Here is a tiny trained network, its code and every weight. The questions are about switching its units off for an input and a target symbol, where a switched-off unit gives its printed mean instead of its output.

import numpy as np


def w(rows, s, z=0):
    codes = np.array(rows[::2]) - 128.0
    scale = np.full(codes.shape[1], s)
    scale[-1] = z or s
    return codes * scale


def softmax(a):
    e = np.exp(a - a.max(-1, keepdims=True))
    return e / e.sum(-1, keepdims=True)


def log_softmax(a):
    a = a - a.max(-1, keepdims=True)
    return a - np.log(np.exp(a).sum(-1, keepdims=True))


def net(x, mask):
    ids = ['ΔΛαθξσφω'.index(c) for c in x.split()]
    T = len(ids)
    res = E[ids] + P[:T]
    u = 0
    for l in range(3):
        r = res
        for j in range(2):
            rows = slice(2 * j, 2 * j + 2)
            q, k, v = (r @ M[l][rows].T for M in (Q, K, V))
            z = softmax(np.where(np.tri(T) > 0, q @ k.T / 2**0.5, -1e9)) @ v
            o = O[l][rows]
            res = res + np.where(mask[u + j], z, o[:, -1]) @ o[:, :-1]
        u += 2
    return log_softmax(res[-1] @ U[:, :-1].T + U[:, -1])


Q, K, V, O = {}, {}, {}, {}
E = w([
[166,170,138,214,108,69,105,91,167,194,121],'Δ',
[164,131,98,143,190,98,146,27,147,208,143],'Λ',
[119,186,139,160,177,79,163,78,139,178,153],'α',
[89,68,136,181,85,75,157,28,162,149,98],'θ',
[167,227,100,76,126,239,253,220,221,122,126],'ξ',
[90,90,90,198,224,207,44,45,93,119,118],'σ',
[102,75,169,228,181,194,104,88,172,74,92],'φ',
[125,145,62,76,84,113,46,93,104,153,209],'ω',
],0.013)
P = w([
[52,169,99,236,71,174,255,70,101,221,97],'0',
[77,89,192,137,23,149,105,124,132,204,202],'1',
[77,92,162,145,75,123,103,109,175,165,177],'2',
[75,65,145,155,116,124,100,126,187,133,156],'3',
[86,66,143,152,152,111,56,131,193,101,171],'4',
[100,56,141,146,187,111,19,145,200,86,176],'5',
[120,56,151,143,198,116,12,158,199,64,175],'6',
[148,82,138,152,246,140,12,171,201,66,164],'7',
],0.0076)
Q[0] = w([
[128,57,198,161,36,56,154,47,50,201,137],'L0H1',
[30,72,108,249,148,109,92,44,248,221,249],'L0H1',
[38,144,104,57,65,207,112,135,253,29,120],'L0H2',
[174,188,50,96,133,174,179,188,140,21,134],'L0H2',
],0.006)
K[0] = w([
[81,89,63,141,20,99,114,46,41,201,120],'L0H1',
[72,255,44,124,38,254,216,80,81,105,68],'L0H1',
[163,161,175,82,78,218,251,218,154,224,61],'L0H2',
[136,154,184,35,32,145,146,127,141,203,150],'L0H2',
],0.0073)
V[0] = w([
[252,221,99,130,60,96,143,150,182,162,100],'L0H1',
[196,87,108,85,198,191,112,69,192,134,145],'L0H1',
[61,87,2,103,4,100,84,58,120,163,193],'L0H2',
[210,140,129,201,5,108,128,133,199,96,3],'L0H2',
],0.0061)
O[0] = w([
[207,119,36,213,182,129,124,78,101,168,144,197],'L0H1',
[160,45,98,185,1,105,197,76,134,70,169,160],'L0H1',
[86,54,124,33,147,106,109,93,55,149,90,252],'L0H2',
[183,70,192,130,213,161,120,164,64,190,200,24],'L0H2',
],0.0086,0.003)
Q[1] = w([
[155,79,173,236,165,130,199,128,218,187,183],'L1H1',
[69,136,117,100,123,23,95,111,188,161,118],'L1H1',
[38,175,204,94,96,136,24,36,178,163,160],'L1H2',
[124,103,170,132,122,51,3,111,115,174,174],'L1H2',
],0.0063)
K[1] = w([
[172,153,2,141,129,218,120,195,99,94,188],'L1H1',
[107,84,114,166,94,252,67,114,117,45,170],'L1H1',
[133,136,99,238,60,221,184,117,100,145,109],'L1H2',
[186,85,163,81,63,149,212,191,162,110,132],'L1H2',
],0.0063)
V[1] = w([
[156,112,120,116,196,143,156,107,19,201,98],'L1H1',
[125,40,197,164,159,37,55,92,93,127,191],'L1H1',
[235,210,80,191,2,137,154,81,101,157,218],'L1H2',
[201,98,221,169,150,139,219,109,174,164,42],'L1H2',
],0.0055)
O[1] = w([
[132,32,155,217,143,29,1,152,155,137,101,188],'L1H1',
[49,97,66,177,71,186,52,170,177,191,234,83],'L1H1',
[122,164,59,167,116,180,190,161,34,6,168,217],'L1H2',
[102,123,171,47,222,214,232,119,162,169,127,254],'L1H2',
],0.007,0.003)
Q[2] = w([
[198,174,59,84,121,208,241,103,59,64,51],'L2H1',
[82,116,74,205,195,178,202,80,218,68,112],'L2H1',
[111,102,194,131,104,52,18,25,202,113,232],'L2H2',
[116,241,66,143,81,221,212,1,74,166,91],'L2H2',
],0.0053)
K[2] = w([
[151,99,85,33,131,59,106,191,191,87,153],'L2H1',
[208,149,77,109,140,127,135,231,142,127,198],'L2H1',
[138,152,129,128,154,109,153,90,64,143,75],'L2H2',
[180,117,150,138,173,154,99,122,202,1,92],'L2H2',
],0.0077)
V[2] = w([
[94,247,60,56,61,122,172,64,99,163,79],'L2H1',
[150,235,185,132,207,90,129,187,142,152,71],'L2H1',
[131,161,99,134,165,189,176,146,206,172,192],'L2H2',
[163,213,2,125,89,111,80,135,81,145,211],'L2H2',
],0.0081)
O[2] = w([
[119,119,128,147,122,176,119,74,176,107,145,140],'L2H1',
[75,147,76,114,137,195,6,74,75,144,87,151],'L2H1',
[55,139,127,122,126,162,169,211,112,141,108,178],'L2H2',
[61,176,142,102,95,84,147,140,87,163,169,2],'L2H2',
],0.013,0.007)
U = w([
[148,116,86,74,121,96,111,165,121,121,111,2],'Δ',
[89,150,84,102,107,83,108,172,89,145,126,94],'Λ',
[118,200,160,72,138,74,105,93,84,117,162,174],'α',
[146,140,110,61,119,89,118,135,44,61,131,112],'θ',
[50,140,176,1,134,148,168,144,107,136,100,158],'ξ',
[56,190,82,173,61,147,69,120,164,204,171,114],'σ',
[150,154,154,85,127,149,117,76,141,67,173,54],'φ',
[99,116,80,152,116,104,184,158,102,95,199,197],'ω',
],0.0058,0.004)

Each question gives the input, a string of symbols that net reads in full, and the target symbol t.
The units are the heads (2 rows each of Q, K, V and O). Each row of codes is followed by its name. A weight is (code - 128) times the scale printed after its matrix; where a second scale follows, it is the last column's (O and U).
mask holds one flag per head, layer by layer. A switched-off head (its flag False) gives its mean, the last column of its rows in O, instead of its output. The means were averaged over made-up inputs and are rounded, as every weight is.
A unit's drop is (log p(t) with every unit on - log p(t) with that unit switched off) / (log p(t) with every unit on - log p(t) with every unit switched off).
The circuit of an input: a set's keep is (log p(t) with only the set's units on - log p(t) with every unit switched off) / (log p(t) with every unit on - log p(t) with every unit switched off). Starting from all 6 units, units are removed one at a time, each time the one whose removal leaves the highest keep (on an exact tie, the one counted first), for as long as the keep stays at least 0.8.
units of the circuit, in order: the units of the circuit, biggest drop first
most important unit: the unit with the biggest drop
heads that matter: for each layer, one digit per head in row order, 1 if its drop is at least 0.15 and else 0, layers parted by /
input Λ ω ω σ θ φ, target ω: units of the circuit, in order -> [L2H1, L1H1]
input α φ θ Λ Λ, target σ: heads that matter -> 10 / 11 / 10
input ξ Λ α θ Λ Δ, target θ: units of the circuit, in order -> [L1H1, L0H1, L1H2, L0H2]
input Δ Λ α ω, target Λ: heads that matter -> 11 / 10 / 10
input Δ σ Λ σ σ Λ Λ σ, target Λ: units of the circuit, in order -> [L2H1, L0H2, L1H1, L0H1]
input α α φ α θ, target σ: units of the circuit, in order -> [L0H1, L2H1, L1H2]
input Δ α Δ σ σ ξ σ σ, target σ: units of the circuit, in order -> [L0H2, L1H1, L2H1]
input σ α θ ω, target φ: units of the circuit, in order -> [L0H1, L2H2, L2H1, L0H2]
input α ξ φ θ θ, target φ: heads that matter -> 00 / 10 / 11
input Λ φ Λ Λ, target ω: units of the circuit, in order -> [L2H1, L0H1, L1H1]
input Λ Λ Δ, target ω: units of the circuit, in order -> [L2H1, L0H1, L1H2]
input σ θ Λ Λ σ Δ ξ, target σ: units of the circuit, in order -> [L2H1, L0H2]
input φ Λ θ Δ ω Λ, target ξ: units of the circuit, in order -> [L0H2, L0H1, L1H2]
input ξ σ ω ξ Λ, target θ: most important unit -> L1H1
input φ Λ θ, target ξ: units of the circuit, in order -> [L0H1, L1H2]
input σ ω σ α φ θ σ Δ, target φ: heads that matter -> 11 / 01 / 11
input θ Λ Λ σ Λ Λ Λ ω, target Δ: most important unit -> L0H2
input θ α Λ, target Δ: heads that matter -> 11 / 11 / 11
input θ Λ θ, target Δ: heads that matter -> 11 / 11 / 11
input α ω Λ Λ α, target σ: most important unit -> L0H1
input ω Δ Λ Δ ω Λ Δ, target α: heads that matter -> 01 / 01 / 11
input Δ σ σ, target Λ: heads that matter -> 11 / 10 / 10
